Known rows, with every step that occurs:
doton-fizos-tidi-gunuv: [ -81 -179 -115   30  150   27  122 -129  103 -236   46  -70  319 -117
 -197   -2  287   78   -5  -83 -208 -124  -32  197  -37  107    3  404
 -136 -180  297  118  110  198  228  -21 -120 -124  235 -125 -115    8
   63]
bupo-tepek-tilin-tabe-kebar-tidi-doton-fizos: [  -9  -62  -99  -34  272  -15  -60   -4  160 -281  -69  -10  207  -91
 -355 -119  363  245 -230 -462 -122 -274 -105  145   -5   15  -13  243
 -179 -191  402   55   36  228  282  136  -78   72   12 -204 -108  219
  197]
kebar-tabe-tepek-tilin: [  81 -218  -76   11  256   42  148  -82  352 -155   98  139  241   11
 -273  115  225  233 -285 -346 -140  -97 -163   93 -204   69  -34   72
 -196 -151  364  174  222  169   66   35  -52   29   36 -289   35  189
  -23]
gunuv-tepek-tilin-tabe: [  67 -118 -131  -75  141   60   94  -20  250 -154  -79   45  206  -42
 -331 -102  164  171  -91 -348 -169  -66 -179  254   -3  111  -73 -140
 -279  -80  405   60  167  129  124   72   24   86  203 -173   85   61
  130]
bupo-gunuv-doton-nume-tepek: [  85    5  -89  -84  112 -104  102    7  190 -111  -37   39  284 -103
 -287  149  218  268 -275 -431 -156  -76  -31  111   15  148 -234  154
 -157 -109  309  -90   80  213  284   71  -35   68   61 -101  -49   58
   42]
gunuv-doton-nume-tepek: [  25   11  -78 -100  189  -22  190   14  222  -56  -56  -21  288 -126
 -297  202  166  269 -287 -346 -168  -81  -56  115   10  141 -204   77
 -195  -98  290  -55   77  134  238   77  -88    6  104 -126  -27    3
   72]
tidi-doton-fizos-nume-tepek-tilin-bupo-tabe: [  19  -35  -62  -54  192 -133   57   25  -37 -132   29   30  257 -188
 -319   41  227  195 -100 -244 -179 -358 -192  -14  -58  -36  -11  293
 -477 -166  378  122  420  459  151  141  -59  201  127 -279  -40  223
  -68]
gunuv-doton-nume-tabe-kebar-tilin-bupo-tepek: [ 184  100   51  -73  275   56  234   80  122  136   51   83  200  -33
 -301  101  163  375 -345 -441 -162 -214 -167  -61  -15   33 -149   26
 -149 -285  328 -135 -106  250  339    2 -186   38 -177 -275 -114  220
   53]
doton-fizos-tidi-nume-tepek-tilin: [  -5 -128  -85   44  261   21   96   78  163 -343   -1  -23  257  -54
 -283   -3  193  171 -209   -4 -172 -198   20  117  -60  -14  -42  381
 -400 -283  384  129   99  225  226   84 -110    1  152 -211   37   10
    3]
kebar-tabe-tilin-bupo: [  91  -64  -81   15  236   17  104  -72  126   -3   74  123  331  -89
 -156    4  179  207 -108 -298 -221  -40 -250  118 -160   72  -58   13
 -203 -203  269   93  216  209  127  -11 -115   -7  146 -253   46  197
   -5]
nume-doton-gunuv-tepek-tilin: [  63    5  -83 -186  288   43  283 -116  283  -27   50   89  252   44
 -263   -7  243  245  -90 -297 -119 -180 -218  128   27  128  -44  118
 -232    6  489   -5  243  231   82   64   63  148  140 -237   35   41
  136]
gunuv-tepek-tilin-tabe-kebar: [  77 -108 -157  -74  147   67   70  -61  279 -106    8   72  166   19
 -375 -127  185  256 -221 -452 -107 -109 -117  320   41   65  -63 -103
 -230  -92  410   66   69   89  162   80    8   92  119 -235   96   86
  173]
tidi-doton-fizos-bupo-nume-tabe: [  93 -157  -69   96  105    0  172   25   58 -192  138   36  312  -82
 -333  124  275   46 -299 -221 -284 -146 -139 -153 -108   81 -160  322
  -43 -180  399   -9  164  240  176   98 -104   15   66 -100   69  188
   36]
doton-gunuv-tepek-tilin-tabe-kebar-tidi-fizos: [  19  -64 -143 -109  378   89   48  -94  309   17  -68   86  321  135
 -311 -174  271  237 -192 -442 -183 -209  -47  307   85  106  -44  -20
 -152  -93  383 -132  -25   72  225  106  160   66    0 -302   79  151
  227]
gunuv-tepek-tilin-bupo-nume-tabe-kebar-tidi-fizos: [  88  -41  -34  -23  253  165  162   47  209   54   65   -4  299  158
 -368  -20  138  254 -277 -455 -144 -107 -207  113  -38   39  -13  -78
 -193 -180  479 -141   31  229  254  127   80  197 -140 -446  153  282
   87]
kebar-tidi-fizos-doton: [ -70 -249  -75   86  227  137  106 -134  141 -139  -85 -170  402  -31
 -170  107  228  118  -19 -303 -251    2  -70  147 -208  116   -3  101
   19  -70  229   31   78   65  150  183  -63  -92   67 -115  137  -14
   85]
gunuv-doton-fizos-tabe-tepek-tilin-bupo-nume: [ 183  -16 -154  -18  198 -108  244  106  169  -66   80 -127  247  -90
 -360  -24  340  103 -136 -307    0  -87  -92   87  -22   53  -90  144
 -282 -155  515  238  202  158  178   55 -109  115  156 -300 -242  308
  186]
bupo-tabe-tepek-tilin: [ 156 -205  -57  -64  191  -31   58  -67  304 -229   64  104  171  -50
 -323  180  292  212 -200 -464 -139   -9  -67  -14 -126   43   -6   63
 -179 -121  378  193  214  209  152   72  -12   64   72 -287  -24  183
   16]
tilin-tabe-kebar-tidi-gunuv-tepek: [ -60  -91 -171   27  164   79   13 -205  202  -57   -7   18  261   12
 -339 -164  297  250 -208 -507 -143    6 -190  369  113  134  -48  -57
  -61 -138  289 -102    9   91  256   39   62  -37   73 -166  125   82
  169]
tidi-nume-doton-fizos-tabe-kebar-tepek: [  48 -159 -126  177  233  -70  131  -95  123  -68  228   32  262   32
 -316   64  323  247 -405 -280 -112 -215 -103   44    3   33  -87  444
 -148 -258  412  216   66   52  145  142 -245 -149    8  -74  125   71
  187]
bupo-gunuv-tepek-tilin-tabe-kebar-tidi-nume-doton-fizos: [  76  -53 -137   10  213  -27  -21  -16  238 -190   43  -13  222  146
 -388 -270  371  273 -230 -396  -42 -227 -182  187   75   13  -61  217
 -245 -268  511  -89   -4  218  347   45  -23   93   50 -171   74  213
  228]
tepek-tilin-tabe-kebar: [  83 -108 -162  -72  161   39   21 -107  285 -154  -25   95  189  -25
 -316 -141  196  236 -180 -407 -122 -127  -28  335  -58   40  -36   24
 -183  -66  310  138   14   83  176   16  -72  -11  111 -266   51   98
  141]
gunuv-doton-fizos-nume: [ -15 -138 -115  -95  135  -21  205 -104  131 -143  -26 -162  303 -155
 -254  146  250   97  -86 -164 -124 -130  -39   97  -86  176  -91  298
 -156  -70  332  119  256  118  221   69 -160  -89  240  -92 -132   69
   98]
tepek-tilin-bupo-nume: [ 174   21  -85  -69  178    4  144  -35  141 -136   -1   -2  233  -93
 -233  -51  171  166    1 -426 -117   30 -114  143  -75   50   25    7
 -285  -42  361  190  168  257  110   52  -58   55  114 -336  -39  177
   60]
doton-gunuv-tepek-tilin-tabe-bupo-nume: [ 178  -16 -214 -122  250   25  119  -63  290 -131 -108   66  158   81
 -400 -208  311  256 -153 -516 -186 -121  -53  230  104   48 -126  -11
 -248  -51  358   96   87  210  186   78   44  108   58 -276   40  171
  207]
tidi-gunuv-tepek-tilin-bupo: [  62  -31  -74  -50  121   46   99 -102  107  -88   51  -15  251  -35
 -287  -78  185  205   22 -302 -128  -62 -279  260   47   82   48 -105
 -373  -43  377   62  285  316    1  -25  112  128  176 -265   -4   60
   62]
tidi-doton-gunuv-tepek-tilin-bupo: [  63   42  -35 -136  279  -44  125  -91   60  -16   -8  101  295  -29
 -250  -42  250  220  -32 -367 -184 -233 -272  155   80  134  -34  -20
 -398   -5  335   -1  309  336  -58  146  146  237  118 -241   -5   72
  100]
tidi-gunuv-doton-nume: [  77  -62  -88  -87  126    5  142 -109  205  -83   -4  -82  307 -107
 -287  175  234  208 -102 -335 -139  -46 -128  161   68  139  -99   74
 -168  -49  216  -23   48  168  145  -65  -52 -138  171  -96 -173  -22
  111]
tidi-doton-fizos-tabe: [ -28 -179 -109   49  147  -81  106  -98   13 -181   67  -32  356 -175
 -283   87  333   62 -115 -192 -203 -170 -125   62  -49  139  -96  327
 -118  -81  301  155  233  137  100  180 -103   10  200   -8  -11   29
  149]
tidi-fizos-nume-doton-gunuv: [ -30 -108  -24 -109  235   -8  276 -216  162  -29  -12    9  391  -13
 -149  142  242  146  -20 -222 -233 -306 -110   89  -78  143  -73  313
  -91   59  245   54  180  205   99   72  -44  -66   99 -155   51   17
  139]
tepek-tilin-bupo-tabe-kebar-tidi: [  77  -21 -130  -59  302   29  -34 -110  163    4   66   69  230  -13
 -264  -74  276  255 -126 -524  -84   21  -99  168  -59   48   66   50
 -154 -151  365   51  120  197  246   78  -11   76  -11 -417  -54  303
  -21]
bupo-tepek-tilin-tabe-kebar-tidi: [  36  -58 -145  -32  255   70  -21  -57  270 -216  -90   55  171  -50
 -304 -143  279  270 -223 -528 -102  -37  -54  262  -31   41  -31   64
  -90 -145  375   86  -34  117  287   78  -42   10  -22 -274  -48  196
  124]
doton-gunuv-tepek-tilin-bupo-nume-tabe-kebar: [ 175   77 -106 -125  260   50  207  -52  253   91  118  245  221  127
 -336 -137  168  330 -287 -420 -155 -148 -147  127   80   -4 -100   89
 -303 -124  462  -35   72  297  196   49   97  198  -65 -436   54  198
   74]
tepek-tilin-bupo-nume-tabe-kebar: [ 167   -5  -82  -55  157   67  145  -31  220  -38   96  137  206   40
 -325  -70  120  281 -253 -396 -126  -93 -121  141 -101  -29  -38   90
 -241 -124  385   82   43  268  207   11  -68  107  -51 -439   68  218
   20]
bupo-gunuv-tepek-tilin-tabe-kebar-tidi: [  86  -93 -203  -27  187   45  -20  -87  248 -117  -24   70  211   67
 -344 -243  300  246 -213 -571  -72  -17 -103  343   26  109  -64  -35
 -110 -162  428  -69   37  120  296  102   88  151   14 -236   77  216
  118]
fizos-tidi-gunuv-tepek-tilin-tabe-bupo-nume: [ 104 -145 -222   24  111  122  145   15  184 -221  -68 -117  129   35
 -433 -180  271  169  -75 -406 -116 -100 -164  354   99   24  -42  -33
 -252 -166  346  117   55  243  182   27  -39   61  119 -285   -2  158
  110]
doton-fizos-tabe-kebar-tidi-gunuv-tepek-tilin: [  16 -136 -261   51  266  105  130 -122  183  -63  183  -85  301   27
 -399 -160  374  180 -199 -239  -19  -59 -106  278   97   32   32  229
 -146 -188  515   44  138   96  226   47   76   66  103 -222  -62  142
  152]

Rows:
[  49  -12 -206  -33  224   88  154  -21  244 -158  -42 -213  192   92
 -470 -278  406  234  -87 -406  -71 -208 -254  221   60    6    7  121
 -205 -169  503  -16  122  303  332  -34  -68   98   94 -270    8  285
  256] : kebar-tidi-gunuv-tepek-tilin-tabe-bupo-nume-doton-fizos
[  93   88  -60 -190  275  -60  165  -55  179  102   93  174  226   20
 -257  -49  252  257   -5 -394 -146 -186 -312   35   82   83  -32   69
 -322  -56  512  -19  306  365  113   50   74  207  123 -342  -53  205
   51] : nume-doton-gunuv-tepek-tilin-bupo-tabe
[ 253    8   46  -21  234  -45  242   53  146  107   18   93  275   24
 -269   65  268  283 -270 -410 -189 -191 -165  -72 -130   97 -191  -14
 -167 -314  273 -164   -5  282  319  -47 -112  123 -129 -220  -48  278
   20] : kebar-tilin-bupo-gunuv-doton-nume-tabe-tepek
[  51 -195 -108  131  281  173  142  -42  212   57  113    2  419  125
 -270  105  264  160 -395 -283 -294 -116   21   56  -94   77 -183  146
  121 -229  272 -162 -166   12  270   23  -27  -63 -147 -163   66  193
   50] : doton-nume-tabe-kebar-tidi-fizos-bupo
[ 181  -72  -59   80  171   81  180   75  115  -78  -26   23  287  -89
 -198   26  190  304 -117 -237 -304 -116 -177  -25 -124 -155 -194  127
 -250 -303  254  112  -26  312  228  -18 -175   52   29 -130  -84   54
   44] : fizos-doton-nume-tabe-tilin-bupo-tepek
[  74   48 -100 -120  404  -62  -42 -157   95   51   48  180  280   -6
 -259  -70  360  282 -135 -559 -128 -174 -158  117   43   63   41  158
 -213  -98  289  -45  153  304  146  140   89  133  -50 -404  -83  277
    6] : tepek-tilin-bupo-tabe-kebar-tidi-doton-gunuv
[ 200  113  -89  -83  158 -125  105   89   96  -22  -36    8  307 -123
 -246   33  237  289 -179 -407 -145  -96  -98  128    8   56 -214   30
 -278 -211  298  -78   95  285  295  -11  -52  161  111 -184  -91  162
   77] : tabe-tilin-bupo-gunuv-doton-nume-tepek
[ 154  -20  -77   26  154  -68   76    0  149  165   90  168  260   71
 -284   72  190  364 -439 -511 -178 -206 -124  106  -19  107 -226  149
 -181 -276  318  -83  -11  210  245   32 -126   47 -166 -222  -38  226
    1] : tilin-bupo-gunuv-doton-nume-tabe-kebar-tepek
[ 123 -252 -152  -11   56  112  144  -95  186 -190    0    7  192  132
 -412   -3  245  247 -247 -275 -171 -184 -143  153 -136   52 -148  132
 -206 -118  347   69  282  319  167   71   39  254  -47 -218  141  159
  -51] : fizos-nume-tabe-bupo-gunuv-tepek-tilin
[ 146 -172 -107   21  208  -55  179   33  247 -160  228   -1  199  -12
 -332   92  416  106 -213 -269 -119 -181  -96 -132 -132   14  -51  288
  -82 -197  592  161  263  217  185  -17 -113   89  125 -227 -109  335
   66] : nume-doton-fizos-bupo-tabe-tepek-tilin
[ 187  -48   -9  -21   82 -106  -30   77   94 -179   25   39  321   -5
 -298    6  252  201 -188 -111 -205 -170 -177  -42  -87   37 -179  242
 -317 -310  328  -86  117  332  303  -79  -80   46  141 -166  -11  168
   86] : tidi-nume-tabe-tilin-bupo-gunuv-doton-fizos
[ 180  -19 -160    7  142 -108  205   47  150  -90  119 -132  254  -89
 -391  -55  361  114  -90 -277   13 -112 -159  142   46   14  -34  164
 -316 -140  481  204  212  247  138  -53  -45   61  174 -310 -269  269
  180] : tidi-gunuv-doton-fizos-tabe-tepek-tilin-bupo-nume
